Below are the code and all the weights of a small trained network. Each question names an input and a target symbol and asks about switching units off, where a switched-off unit gives its printed mean instead of its output.

import numpy as np


def w(rows, s, z=0):
    codes = np.array(rows[::2]) - 128.0
    scale = np.full(codes.shape[1], s)
    scale[-1] = z or s
    return codes * scale


def norm(h):
    return h / np.sqrt((h * h).mean(-1, keepdims=True) + 1e-5)


def f(y):
    return np.maximum(y, 0)


def softmax(a):
    e = np.exp(a - a.max(-1, keepdims=True))
    return e / e.sum(-1, keepdims=True)


def log_softmax(a):
    a = a - a.max(-1, keepdims=True)
    return a - np.log(np.exp(a).sum(-1, keepdims=True))


def net(x, mask):
    ids = ['αβγηλπστψω'.index(c) for c in x.split()]
    T = len(ids)
    res = E[ids] + P[:T]
    q, k, v = (norm(res) @ M[0].T for M in (Q, K, V))
    z = softmax(np.where(np.tri(T) > 0, q @ k.T / 2**0.5, -1e9)) @ v
    res = res + np.where(mask[0], z, O[0][:, -1]) @ O[0][:, :-1]
    y = f(norm(res) @ A[0][:, :-1].T + A[0][:, -1])
    res = res + np.where(mask[1:13], y, B[0][:, -1]) @ B[0][:, :-1]
    return log_softmax(norm(res)[-1] @ U[:, :-1].T + U[:, -1])


Q, K, V, O, A, B = {}, {}, {}, {}, {}, {}
E = w([
[155,197,116,108,96],'α',
[212,167,125,123,141],'β',
[94,142,138,162,95],'γ',
[136,173,193,175,71],'η',
[114,41,85,179,165],'λ',
[137,113,117,163,95],'π',
[139,161,138,159,169],'σ',
[131,53,51,142,173],'τ',
[150,72,145,204,182],'ψ',
[43,2,109,144,124],'ω',
],0.016)
P = w([
[16,129,186,2,203],'0',
[55,199,106,204,112],'1',
[83,205,97,227,78],'2',
[108,189,80,232,62],'3',
[127,165,65,230,64],'4',
[126,185,88,228,75],'5',
],0.0047)
Q[0] = w([
[122,126,70,188,154],'h1',
[175,149,135,129,3],'h1',
],0.016)
K[0] = w([
[141,152,134,104,58],'h1',
[58,126,194,37,247],'h1',
],0.013)
V[0] = w([
[28,208,43,48,98],'h1',
[115,175,254,226,127],'h1',
],0.0079)
O[0] = w([
[113,119,96,145,6,254],'h1',
[177,73,146,61,136,210],'h1',
],0.02,0.0048)
A[0] = w([
[133,142,109,135,6,153],'n1',
[90,176,190,171,153,88],'n2',
[131,66,172,61,136,253],'n3',
[114,50,134,159,107,80],'n4',
[112,72,167,171,114,156],'n5',
[89,95,166,56,57,170],'n6',
[173,198,161,114,100,107],'n7',
[163,131,115,167,111,143],'n8',
[87,82,126,181,124,154],'n9',
[162,67,138,35,89,86],'n10',
[78,216,80,176,151,29],'n11',
[104,134,66,126,135,177],'n12',
],0.014,0.0053)
B[0] = w([
[73,56,161,70,246,247],'n1',
[253,97,55,79,114,143],'n2',
[45,169,193,255,47,194],'n3',
[116,54,81,62,141,159],'n4',
[155,110,27,108,167,162],'n5',
[222,248,109,123,85,197],'n6',
[87,71,4,151,166,155],'n7',
[91,106,149,107,116,161],'n8',
[122,215,77,79,156,166],'n9',
[129,68,186,167,148,191],'n10',
[188,82,202,146,96,159],'n11',
[165,180,131,194,122,157],'n12',
],0.0074,0.016)
U = w([
[58,195,85,118,56,203],'α',
[202,135,66,121,209,109],'β',
[132,90,188,17,76,61],'γ',
[188,181,228,130,57,250],'η',
[247,181,100,163,94,93],'λ',
[102,61,67,27,166,76],'π',
[117,44,202,141,133,90],'σ',
[106,214,106,235,124,89],'τ',
[134,183,203,108,220,255],'ψ',
[87,88,107,208,164,102],'ω',
],0.014,0.0033)

Each question gives the input, a string of symbols that net reads in full, and the target symbol t.
The units are the heads (2 rows each of Q, K, V and O) and the neurons (one row each of A and B). Each row of codes is followed by its name. A weight is (code - 128) times the scale printed after its matrix; where a second scale follows, it is the last column's (O, A, B and U).
mask holds one flag per unit, heads first, then neurons. A switched-off unit (its flag False) gives its mean, the last column of its rows in O or B, instead of its output. The means were averaged over made-up inputs and are rounded, as every weight is.
A unit's drop is (log p(t) with every unit on - log p(t) with that unit switched off) / (log p(t) with every unit on - log p(t) with every unit switched off).
The circuit of an input: a set's keep is (log p(t) with only the set's units on - log p(t) with every unit switched off) / (log p(t) with every unit on - log p(t) with every unit switched off). Starting from the 12 units with the biggest drops (on a tie, the unit counted first), units are removed one at a time, each time the one whose removal leaves the highest keep (on an exact tie, the one counted first), for as long as the keep stays at least 0.8.
units of the circuit, in order: the units of the circuit, biggest drop first
unit that matters most: the unit with the biggest drop
top k neurons: the k neurons with the biggest drops, biggest first
drop of u: that unit's drop, to one decimal
input σ α π π η α, target σ: units of the circuit, in order -> [h1 n10 n7 n5]
input η ω τ, target σ: units of the circuit, in order -> [h1 n3]
input η η β γ λ, target σ: top 3 neurons -> [n3 n10 n7]
input η β π, target η: units of the circuit, in order -> [h1 n1 n3]
input ω α η, target ω: top 3 neurons -> [n6 n1 n3]
input λ π α, target λ: top 2 neurons -> [n1 n2]
input β λ γ ω π, target β: top 3 neurons -> [n3 n9 n10]
input λ β ψ τ γ, target λ: top 2 neurons -> [n2 n1]
input ω γ π α η, target ω: units of the circuit, in order -> [h1 n6 n3]
input σ η λ τ, target σ: units of the circuit, in order -> [h1 n3 n10]
input ω η α α β, target ω: units of the circuit, in order -> [h1 n6]
input γ τ ω α, target γ: units of the circuit, in order -> [h1 n1]
input π ψ γ, target π: units of the circuit, in order -> [n3]
input π π η η, target π: unit that matters most -> n1
input β ψ λ τ τ γ, target β: units of the circuit, in order -> [n2 h1]
input β η α η γ, target β: top 3 neurons -> [n3 n2 n6]
input α ω ω, target π: top 2 neurons -> [n3 n4]
input ω λ α α γ, target ω: top 2 neurons -> [n6 n1]
input η τ ψ σ σ, target σ: top 2 neurons -> [n6 n10]
input λ β η, target λ: drop of h1 -> 2.3
input π ψ η α α α, target π: drop of n1 -> 0.4
input η γ ω σ α α, target η: drop of h1 -> 6.7
